Here is a tiny trained network, its code and every weight. The questions are about switching its units off for an input and a target symbol, where a switched-off unit gives its printed mean instead of its output.

import numpy as np


def w(rows, s, z=0):
    codes = np.array(rows[::2]) - 128.0
    scale = np.full(codes.shape[1], s)
    scale[-1] = z or s
    return codes * scale


def f(y):
    return np.maximum(y, 0)


def softmax(a):
    e = np.exp(a - a.max(-1, keepdims=True))
    return e / e.sum(-1, keepdims=True)


def log_softmax(a):
    a = a - a.max(-1, keepdims=True)
    return a - np.log(np.exp(a).sum(-1, keepdims=True))


def net(x, mask):
    ids = ['αβγζημξπσφψ'.index(c) for c in x.split()]
    T = len(ids)
    res = E[ids] + P[:T]
    u = 0
    for l in range(3):
        r = res
        for j in range(2):
            rows = slice(2 * j, 2 * j + 2)
            q, k, v = (r @ M[l][rows].T for M in (Q, K, V))
            z = softmax(np.where(np.tri(T) > 0, q @ k.T / 2**0.5, -1e9)) @ v
            o = O[l][rows]
            res = res + np.where(mask[u + j], z, o[:, -1]) @ o[:, :-1]
        u += 2
        y = f(res @ A[l][:, :-1].T + A[l][:, -1])
        res = res + np.where(mask[u : u + 8], y, B[l][:, -1]) @ B[l][:, :-1]
        u += 8
    return log_softmax(res[-1] @ U[:, :-1].T + U[:, -1])


Q, K, V, O, A, B = {}, {}, {}, {}, {}, {}
E = w([
[51,120,181],'α',
[63,254,220],'β',
[125,115,123],'γ',
[153,159,94],'ζ',
[152,123,77],'η',
[41,33,149],'μ',
[127,125,124],'ξ',
[135,179,128],'π',
[133,89,86],'σ',
[111,32,86],'φ',
[134,137,113],'ψ',
],0.0097)
P = w([
[186,96,188],'0',
[85,149,89],'1',
[117,114,162],'2',
[62,162,58],'3',
[106,105,180],'4',
[41,164,42],'5',
[100,97,199],'6',
[22,170,28],'7',
[93,91,213],'8',
[2,178,20],'9',
],0.0075)
Q[0] = w([
[251,147,223],'L0H1',
[3,128,114],'L0H1',
[15,200,104],'L0H2',
[201,109,120],'L0H2',
],0.0057)
K[0] = w([
[254,86,49],'L0H1',
[40,116,152],'L0H1',
[55,97,186],'L0H2',
[180,118,88],'L0H2',
],0.0071)
V[0] = w([
[215,117,100],'L0H1',
[165,106,97],'L0H1',
[254,118,158],'L0H2',
[195,138,71],'L0H2',
],0.009)
O[0] = w([
[194,120,62,24],'L0H1',
[151,113,85,86],'L0H1',
[254,133,100,6],'L0H2',
[160,168,59,58],'L0H2',
],0.0082,0.0022)
A[0] = w([
[182,88,243,111],'L0N1',
[199,230,96,144],'L0N2',
[254,129,91,78],'L0N3',
[145,199,47,106],'L0N4',
[158,44,61,100],'L0N5',
[161,145,172,208],'L0N6',
[143,98,200,254],'L0N7',
[205,79,139,208],'L0N8',
],0.0065,0.0056)
B[0] = w([
[112,123,228,152],'L0N1',
[210,162,135,146],'L0N2',
[255,143,42,142],'L0N3',
[92,204,62,143],'L0N4',
[171,47,94,142],'L0N5',
[131,117,189,183],'L0N6',
[119,113,201,254],'L0N7',
[184,105,141,170],'L0N8',
],0.0075,0.0055)
Q[1] = w([
[123,90,233],'L1H1',
[118,99,185],'L1H1',
[218,130,23],'L1H2',
[194,28,254],'L1H2',
],0.0058)
K[1] = w([
[99,153,55],'L1H1',
[108,134,71],'L1H1',
[133,166,52],'L1H2',
[1,124,200],'L1H2',
],0.0081)
V[1] = w([
[119,90,80],'L1H1',
[185,111,227],'L1H1',
[187,133,220],'L1H2',
[108,217,2],'L1H2',
],0.003)
O[1] = w([
[110,155,157,119],'L1H1',
[205,100,77,164],'L1H1',
[80,196,4,212],'L1H2',
[250,83,235,2],'L1H2',
],0.0027,0.0042)
A[1] = w([
[133,187,2,49],'L1N1',
[141,92,72,141],'L1N2',
[124,32,106,157],'L1N3',
[84,117,135,2],'L1N4',
[58,188,103,190],'L1N5',
[105,125,172,118],'L1N6',
[121,129,159,148],'L1N7',
[144,103,146,186],'L1N8',
],0.0087,0.0047)
B[1] = w([
[119,193,2,156],'L1N1',
[138,64,87,150],'L1N2',
[109,32,149,172],'L1N3',
[127,144,48,144],'L1N4',
[95,193,53,255],'L1N5',
[104,209,116,184],'L1N6',
[84,148,112,168],'L1N7',
[154,117,193,164],'L1N8',
],0.0052,0.0072)
Q[2] = w([
[208,126,190],'L2H1',
[137,104,250],'L2H1',
[154,113,205],'L2H2',
[144,154,127],'L2H2',
],0.018)
K[2] = w([
[225,131,78],'L2H1',
[251,119,155],'L2H1',
[221,140,147],'L2H2',
[124,166,147],'L2H2',
],0.017)
V[2] = w([
[169,44,27],'L2H1',
[89,3,141],'L2H1',
[198,125,18],'L2H2',
[140,87,72],'L2H2',
],0.012)
O[2] = w([
[168,65,48,50],'L2H1',
[3,92,71,82],'L2H1',
[198,150,106,252],'L2H2',
[149,167,105,185],'L2H2',
],0.014,0.0041)
A[2] = w([
[98,245,108,136],'L2N1',
[186,72,92,117],'L2N2',
[213,150,153,104],'L2N3',
[60,92,72,55],'L2N4',
[109,196,114,127],'L2N5',
[127,173,254,7],'L2N6',
[196,44,29,144],'L2N7',
[195,182,184,173],'L2N8',
],0.007,0.014)
B[2] = w([
[134,85,163,201],'L2N1',
[118,151,144,194],'L2N2',
[126,72,114,185],'L2N3',
[198,78,97,167],'L2N4',
[140,87,145,168],'L2N5',
[246,152,50,203],'L2N6',
[78,185,138,251],'L2N7',
[134,71,129,212],'L2N8',
],0.011,0.023)
U = w([
[81,201,182,249],'α',
[164,193,184,121],'β',
[124,146,126,234],'γ',
[178,107,102,20],'ζ',
[163,184,91,21],'η',
[99,52,148,140],'μ',
[132,133,129,252],'ξ',
[175,2,165,51],'π',
[98,252,102,78],'σ',
[123,95,71,45],'φ',
[145,128,120,226],'ψ',
],0.0073,0.0044)

Each question gives the input, a string of symbols that net reads in full, and the target symbol t.
The units are the heads (2 rows each of Q, K, V and O) and the neurons (one row each of A and B). Each row of codes is followed by its name. A weight is (code - 128) times the scale printed after its matrix; where a second scale follows, it is the last column's (O, A, B and U).
mask holds one flag per unit, layer by layer, with each layer's heads first. A switched-off unit (its flag False) gives its mean, the last column of its rows in O or B, instead of its output. The means were averaged over made-up inputs and are rounded, as every weight is.
A unit's drop is (log p(t) with every unit on - log p(t) with that unit switched off) / (log p(t) with every unit on - log p(t) with every unit switched off).
The circuit of an input: a set's keep is (log p(t) with only the set's units on - log p(t) with every unit switched off) / (log p(t) with every unit on - log p(t) with every unit switched off). Starting from the 12 units with the biggest drops (on a tie, the unit counted first), units are removed one at a time, each time the one whose removal leaves the highest keep (on an exact tie, the one counted first), for as long as the keep stays at least 0.8.
circuit, biggest first: the units of the circuit, biggest drop first
most important unit: the unit with the biggest drop
k most important neurons: the k neurons with the biggest drops, biggest first
top k neurons in layer l: the k neurons of layer l with the biggest drops, biggest first
which heads matter: for each layer, one digit per head in row order, 1 if its drop is at least 0.15 and else 0, layers parted by /
input π α π π β, target π: top neuron in layer 0	L0N3
input μ φ η π α γ η, target μ: circuit, biggest first	L2H1, L1N5, L2H2, L2N6
input φ η σ, target φ: top 2 neurons in layer 1	L1N5, L1N3
input γ σ ζ σ μ π μ π, target μ: 2 most important neurons	L2N4, L2N7
input φ π φ φ, target φ: which heads matter	01 / 00 / 10
input η η φ, target η: top 2 neurons in layer 1	L1N2, L1N1
input π β β π, target β: circuit, biggest first	L2H1, L2N6
input σ μ η σ, target μ: circuit, biggest first	L2H1, L2H2, L2N6
input η π σ φ σ, target η: which heads matter	11 / 00 / 11
input π β π φ μ, target π: which heads matter	11 / 00 / 11
input σ σ π γ η, target σ: top 2 neurons in layer 0	L0N3, L0N5
input π π π π π π η π η η, target η: 3 most important neurons	L0N2, L1N1, L0N7
input ζ π σ σ σ, target ζ: top 4 neurons in layer 2	L2N7, L2N3, L2N8, L2N1
input γ η φ φ, target φ: which heads matter	00 / 00 / 10
input π ψ β, target π: which heads matter	11 / 00 / 10
input π ξ ξ α ζ η η π φ, target π: circuit, biggest first	L2N7
input π σ μ α π ψ, target α: which heads matter	00 / 00 / 11
input σ ψ π ψ ξ ξ ξ ζ γ, target σ: 2 most important neurons	L2N7, L0N3
input π π η σ γ, target π: which heads matter	11 / 00 / 10
input β π φ β φ σ, target β: circuit, biggest first	L2H1
input μ γ ξ φ π φ ζ γ μ, target μ: top 2 neurons in layer 1	L1N3, L1N5
input ζ π ξ γ α σ π σ φ, target ζ: top 4 neurons in layer 2	L2N7, L2N3, L2N8, L2N1
input φ η γ ζ, target ζ: top 3 neurons in layer 0	L0N4, L0N7, L0N8
input ζ α ζ π η, target ζ: top 3 neurons in layer 2	L2N3, L2N7, L2N8
input π ζ σ η η φ σ π π, target π: 2 most important neurons	L2N7, L2N8
input ψ ζ π ζ, target ζ: 2 most important neurons	L2N3, L2N8
input α ψ ζ π π α β ξ π η, target β: 3 most important neurons	L2N6, L1N6, L0N1
input ζ η γ, target ζ: most important unit	L0H2
input ζ ψ ξ α α α ψ, target ζ: 4 most important neurons	L2N3, L0N3, L2N7, L2N8
input μ π σ α β π, target β: 2 most important neurons	L2N6, L1N6
